Here is a tiny trained network, its code and every weight. The questions are about switching its units off for an input and a class, where a switched-off unit gives its printed mean instead of its output.

import numpy as np


def w(rows, s, z=0):
    codes = np.array(rows[::2]) - 128.0
    scale = np.full(codes.shape[1], s)
    scale[-1] = z or s
    return codes * scale


def f(y):
    return y / 2 * (1 + np.tanh(0.7978845608 * (y + 0.044715 * y**3)))


def log_softmax(a):
    a = a - a.max(-1, keepdims=True)
    return a - np.log(np.exp(a).sum(-1, keepdims=True))


def net(x, mask):
    res = np.array(x, float).reshape(1, 6) / 4 @ E
    y = f(res @ A[0][:, :-1].T + A[0][:, -1])
    res = res + np.where(mask, y, B[0][:, -1]) @ B[0][:, :-1]
    return log_softmax(res[-1] @ U[:, :-1].T + U[:, -1])


A, B = {}, {}
E = w([
[110,92,124,143,147],'x0',
[110,159,66,230,120],'x1',
[141,150,130,120,115],'x2',
[178,30,107,169,56],'x3',
[119,112,125,136,139],'x4',
[31,109,137,128,10],'x5',
],0.012)
A[0] = w([
[100,91,94,175,114,84],'neuron 0',
[182,116,110,103,220,164],'neuron 1',
[106,148,90,100,161,107],'neuron 2',
[71,88,58,149,116,184],'neuron 3',
[75,123,103,112,178,152],'neuron 4',
[215,132,44,213,128,104],'neuron 5',
[175,194,181,147,64,117],'neuron 6',
[80,115,109,156,52,228],'neuron 7',
[187,56,187,51,112,131],'neuron 8',
[46,83,182,12,113,125],'neuron 9',
[194,156,128,118,49,134],'neuron 10',
[185,94,41,202,120,81],'neuron 11',
[85,154,59,169,122,108],'neuron 12',
[40,155,170,71,130,141],'neuron 13',
[105,98,230,75,137,188],'neuron 14',
[87,159,101,194,109,114],'neuron 15',
[40,135,138,65,113,149],'neuron 16',
[55,193,76,190,116,254],'neuron 17',
[91,135,134,168,44,223],'neuron 18',
[62,211,148,152,190,99],'neuron 19',
[173,113,94,78,183,156],'neuron 20',
[44,143,117,97,154,133],'neuron 21',
[92,108,121,134,30,59],'neuron 22',
[82,143,104,67,115,128],'neuron 23',
[153,102,106,78,130,164],'neuron 24',
[40,210,125,133,105,75],'neuron 25',
[165,132,108,73,184,236],'neuron 26',
[161,61,159,155,65,101],'neuron 27',
[105,117,164,169,106,90],'neuron 28',
],0.011,0.008)
B[0] = w([
[126,88,136,107,102,161],'neuron 0',
[60,159,90,81,106,217],'neuron 1',
[77,129,133,56,75,145],'neuron 2',
[123,151,170,145,149,199],'neuron 3',
[128,170,131,180,154,160],'neuron 4',
[220,81,134,190,125,205],'neuron 5',
[118,90,126,134,120,145],'neuron 6',
[93,176,146,105,255,240],'neuron 7',
[6,152,64,30,131,205],'neuron 8',
[165,108,146,189,169,214],'neuron 9',
[93,123,74,187,119,160],'neuron 10',
[145,99,148,169,92,191],'neuron 11',
[90,143,116,91,133,178],'neuron 12',
[193,96,177,164,133,200],'neuron 13',
[180,157,180,99,152,206],'neuron 14',
[59,128,85,101,144,183],'neuron 15',
[166,106,197,144,143,196],'neuron 16',
[127,68,64,144,69,255],'neuron 17',
[140,179,149,92,148,236],'neuron 18',
[12,173,56,94,70,204],'neuron 19',
[49,121,123,124,122,189],'neuron 20',
[157,132,176,118,190,177],'neuron 21',
[116,162,36,145,103,190],'neuron 22',
[178,107,146,159,128,160],'neuron 23',
[121,154,128,113,150,160],'neuron 24',
[162,160,153,139,136,192],'neuron 25',
[102,61,88,130,134,220],'neuron 26',
[54,151,102,104,142,186],'neuron 27',
[122,87,80,88,120,141],'neuron 28',
],0.0073,0.013)
U = w([
[125,188,110,117,147,246],'0',
[119,119,66,121,94,90],'1',
[254,124,150,191,129,136],'2',
],0.019,0.0011)

Each question gives the input, the list of numbers given to net, and the class t.
The units are the neurons (one row each of A and B). Each row of codes is followed by its name. A weight is (code - 128) times the scale printed after its matrix; where a second scale follows, it is the last column's (A, B and U).
mask holds one flag per neuron, in row order. A switched-off neuron (its flag False) gives its mean, the last column of its row in B, instead of its output. The means were averaged over made-up inputs and are rounded, as every weight is.
A unit's drop is (log p(t) with every unit on - log p(t) with that unit switched off) / (log p(t) with every unit on - log p(t) with every unit switched off).
The circuit of an input: a set's keep is (log p(t) with only the set's units on - log p(t) with every unit switched off) / (log p(t) with every unit on - log p(t) with every unit switched off). Starting from the 12 units with the biggest drops (on a tie, the unit counted first), units are removed one at a time, each time the one whose removal leaves the highest keep (on an exact tie, the one counted first), for as long as the keep stays at least 0.8.
units of the circuit, in order: the units of the circuit, biggest drop first
unit that matters most: the unit with the biggest drop
top k neurons: the k neurons with the biggest drops, biggest first
drop of u: that unit's drop, to one decimal
input [-6,-3,-5,6,1,2], class 0: unit that matters most : neuron 17
input [-6,-3,1,1,-3,-5], class 1: units of the circuit, in order : (neuron 7; neuron 26)
input [0,0,-5,6,5,3], class 0: top 2 neurons : (neuron 7; neuron 17)
input [8,-8,6,5,3,2], class 0: units of the circuit, in order : (neuron 17; neuron 14)
input [-4,2,0,-6,2,0], class 1: units of the circuit, in order : (neuron 7; neuron 17)
input [-1,6,1,8,4,0], class 2: top 2 neurons : (neuron 5; neuron 8)
input [-7,1,6,3,3,-6], class 2: top 3 neurons : (neuron 5; neuron 19; neuron 8)
input [-7,-1,4,7,-8,6], class 0: top 2 neurons : (neuron 7; neuron 18)
input [-5,8,-8,0,-7,7], class 0: top 2 neurons : (neuron 7; neuron 18)
input [8,6,6,0,3,-7], class 1: top 3 neurons : (neuron 1; neuron 13; neuron 9)
input [6,2,-7,6,4,-5], class 2: top 2 neurons : (neuron 5; neuron 19)
input [3,-2,8,1,-3,-3], class 1: top 2 neurons : (neuron 7; neuron 18)
input [3,3,-6,4,-8,0], class 2: top 2 neurons : (neuron 8; neuron 19)
input [7,8,7,-5,2,-1], class 1: units of the circuit, in order : (neuron 17)
input [7,8,5,1,1,-2], class 2: drop of neuron 5 : 0.8
input [2,3,2,-7,6,-5], class 1: drop of neuron 18 : 0.1
input [-6,7,7,2,-1,-2], class 2: drop of neuron 5 : 0.3
